Here is a tiny trained network, its code and every weight. The questions are about switching its units off for an input and a target symbol, where a switched-off unit gives its printed mean instead of its output.

import numpy as np


def w(rows, s, z=0):
    codes = np.array(rows[::2]) - 128.0
    scale = np.full(codes.shape[1], s)
    scale[-1] = z or s
    return codes * scale


def f(y):
    return np.maximum(y, 0)


def softmax(a):
    e = np.exp(a - a.max(-1, keepdims=True))
    return e / e.sum(-1, keepdims=True)


def log_softmax(a):
    a = a - a.max(-1, keepdims=True)
    return a - np.log(np.exp(a).sum(-1, keepdims=True))


def net(x, mask):
    ids = ['ΔΘΛΞΠΣΨβγεζμτφ'.index(c) for c in x.split()]
    T = len(ids)
    res = E[ids] + P[:T]
    r = res
    for j in range(2):
        rows = slice(3 * j, 3 * j + 3)
        q, k, v = (r @ M[0][rows].T for M in (Q, K, V))
        z = softmax(np.where(np.tri(T) > 0, q @ k.T / 3**0.5, -1e9)) @ v
        o = O[0][rows]
        res = res + np.where(mask[j], z, o[:, -1]) @ o[:, :-1]
    y = f(res @ A[0][:, :-1].T + A[0][:, -1])
    res = res + np.where(mask[2:6], y, B[0][:, -1]) @ B[0][:, :-1]
    return log_softmax(res[-1] @ U[:, :-1].T + U[:, -1])


Q, K, V, O, A, B = {}, {}, {}, {}, {}, {}
E = w([
[102,81,164,97,194,148,203],'Δ',
[91,104,116,160,212,141,153],'Θ',
[178,118,138,101,215,193,178],'Λ',
[134,108,179,16,164,114,192],'Ξ',
[62,137,105,79,203,89,157],'Π',
[155,161,106,79,202,104,151],'Σ',
[48,125,154,59,149,120,158],'Ψ',
[102,106,159,184,149,197,215],'β',
[85,171,125,81,175,177,133],'γ',
[122,109,220,36,40,93,88],'ε',
[162,152,153,202,131,129,251],'ζ',
[155,194,120,155,159,167,189],'μ',
[200,183,165,116,113,158,189],'τ',
[120,195,175,124,89,96,200],'φ',
],0.017)
P = w([
[136,99,236,155,232,85,125],'0',
[103,141,253,151,235,68,126],'1',
[115,111,136,117,129,104,65],'2',
[147,81,132,133,148,125,166],'3',
[58,175,176,132,156,108,189],'4',
[104,124,89,103,83,124,95],'5',
[141,95,89,122,100,140,187],'6',
[48,182,127,124,108,127,216],'7',
[96,128,44,90,41,146,123],'8',
[137,105,47,111,55,158,209],'9',
[43,193,85,108,62,144,240],'10',
],0.018)
Q[0] = w([
[115,134,108,81,198,151,224],'h1',
[54,233,154,110,183,163,160],'h1',
[152,2,73,136,129,137,103],'h1',
[190,78,87,184,110,134,89],'h2',
[129,93,110,98,124,131,112],'h2',
[106,75,102,45,180,76,198],'h2',
],0.019)
K[0] = w([
[120,92,21,97,69,162,170],'h1',
[106,191,54,133,2,155,127],'h1',
[84,45,163,130,223,147,88],'h1',
[120,72,182,130,242,112,130],'h2',
[120,77,105,109,135,98,126],'h2',
[116,103,45,98,86,149,177],'h2',
],0.017)
V[0] = w([
[181,150,179,138,74,131,120],'h1',
[138,149,148,70,158,252,116],'h1',
[97,82,169,62,95,110,125],'h1',
[59,119,123,182,102,186,118],'h2',
[105,194,86,108,181,116,111],'h2',
[114,108,174,139,155,136,147],'h2',
],0.015)
O[0] = w([
[111,186,124,187,73,121,121,10],'h1',
[115,167,183,111,144,253,102,234],'h1',
[78,68,122,52,23,137,96,190],'h1',
[71,79,168,168,158,92,98,26],'h2',
[92,136,108,44,171,130,143,210],'h2',
[86,102,96,135,83,162,149,254],'h2',
],0.014,0.0047)
A[0] = w([
[120,101,119,70,91,123,92,1],'n1',
[132,136,143,96,135,98,3,8],'n2',
[138,153,87,103,70,136,64,203],'n3',
[123,140,25,131,156,137,67,151],'n4',
],0.016,0.0048)
B[0] = w([
[143,189,87,211,161,142,88,249],'n1',
[178,66,115,203,80,137,249,156],'n2',
[162,102,161,44,163,99,139,198],'n3',
[82,140,231,173,81,125,171,158],'n4',
],0.016,0.017)
U = w([
[116,69,57,100,79,176,143,179],'Δ',
[174,47,143,108,198,108,170,131],'Θ',
[161,106,107,122,159,192,195,15],'Λ',
[177,152,73,98,154,155,144,71],'Ξ',
[131,103,11,96,181,137,186,89],'Π',
[156,119,79,42,157,136,237,26],'Σ',
[120,144,110,159,137,145,66,176],'Ψ',
[117,84,222,168,157,106,86,229],'β',
[113,116,164,92,177,159,113,133],'γ',
[164,117,175,124,151,85,81,252],'ε',
[138,142,142,180,169,79,149,149],'ζ',
[179,174,230,145,254,90,147,61],'μ',
[127,209,164,143,86,154,127,139],'τ',
[106,118,64,95,67,113,177,189],'φ',
],0.008,0.012)

Each question gives the input, a string of symbols that net reads in full, and the target symbol t.
The units are the heads (3 rows each of Q, K, V and O) and the neurons (one row each of A and B). Each row of codes is followed by its name. A weight is (code - 128) times the scale printed after its matrix; where a second scale follows, it is the last column's (O, A, B and U).
mask holds one flag per unit, heads first, then neurons. A switched-off unit (its flag False) gives its mean, the last column of its rows in O or B, instead of its output. The means were averaged over made-up inputs and are rounded, as every weight is.
A unit's drop is (log p(t) with every unit on - log p(t) with that unit switched off) / (log p(t) with every unit on - log p(t) with every unit switched off).
The circuit of an input: a set's keep is (log p(t) with only the set's units on - log p(t) with every unit switched off) / (log p(t) with every unit on - log p(t) with every unit switched off). Starting from all 6 units, units are removed one at a time, each time the one whose removal leaves the highest keep (on an exact tie, the one counted first), for as long as the keep stays at least 0.8.
units of the circuit, in order: the units of the circuit, biggest drop first
unit that matters most: the unit with the biggest drop
k most important neurons: the k neurons with the biggest drops, biggest first
heads that matter: for each layer, one digit per head in row order, 1 if its drop is at least 0.15 and else 0, layers parted by /
input Π Π μ Σ Π Π μ Δ, target μ: units of the circuit, in order -> [h1]
input Π φ τ β β φ Ψ τ Θ, target β: units of the circuit, in order -> [n4; h2]
input τ μ μ Δ Ψ, target μ: heads that matter -> 11
input Θ Ξ Θ Ψ Π, target Ψ: heads that matter -> 10
input Δ Π Π Π, target Π: heads that matter -> 10
input Ξ γ τ, target Σ: heads that matter -> 11
input φ Λ Λ, target γ: heads that matter -> 10
input Λ ε ε ε β μ Π Θ φ Π β, target φ: 2 most important neurons -> [n1; n3]
input Λ β μ Π γ, target μ: heads that matter -> 11
input Δ Σ β Π γ ε Ξ Σ Θ, target β: heads that matter -> 00
input φ Θ μ Ξ, target Ξ: 3 most important neurons -> [n1; n3; n4]
input Π τ μ, target τ: heads that matter -> 11
input Ξ Δ Θ Θ γ ε, target Θ: units of the circuit, in order -> [n2; n3]
input μ Θ Θ ε Λ Ξ φ Θ, target φ: unit that matters most -> n1
input β Δ Π Ξ μ γ Π Θ ζ, target φ: units of the circuit, in order -> [n1; h1; n3]
input μ Θ μ γ, target γ: 2 most important neurons -> [n1; n2]
input τ μ Σ Σ Δ, target Σ: heads that matter -> 01
input μ φ β, target Δ: heads that matter -> 01
input Π Δ Δ Π φ τ τ φ γ Θ, target Θ: heads that matter -> 11
input Δ γ ε Δ Λ μ γ Π Π τ β, target τ: unit that matters most -> h1
input Π Ξ Π Ξ Δ τ τ Λ φ, target ε: units of the circuit, in order -> [h2; n3; h1]
input Π ζ β Θ, target Θ: 2 most important neurons -> [n1; n4]
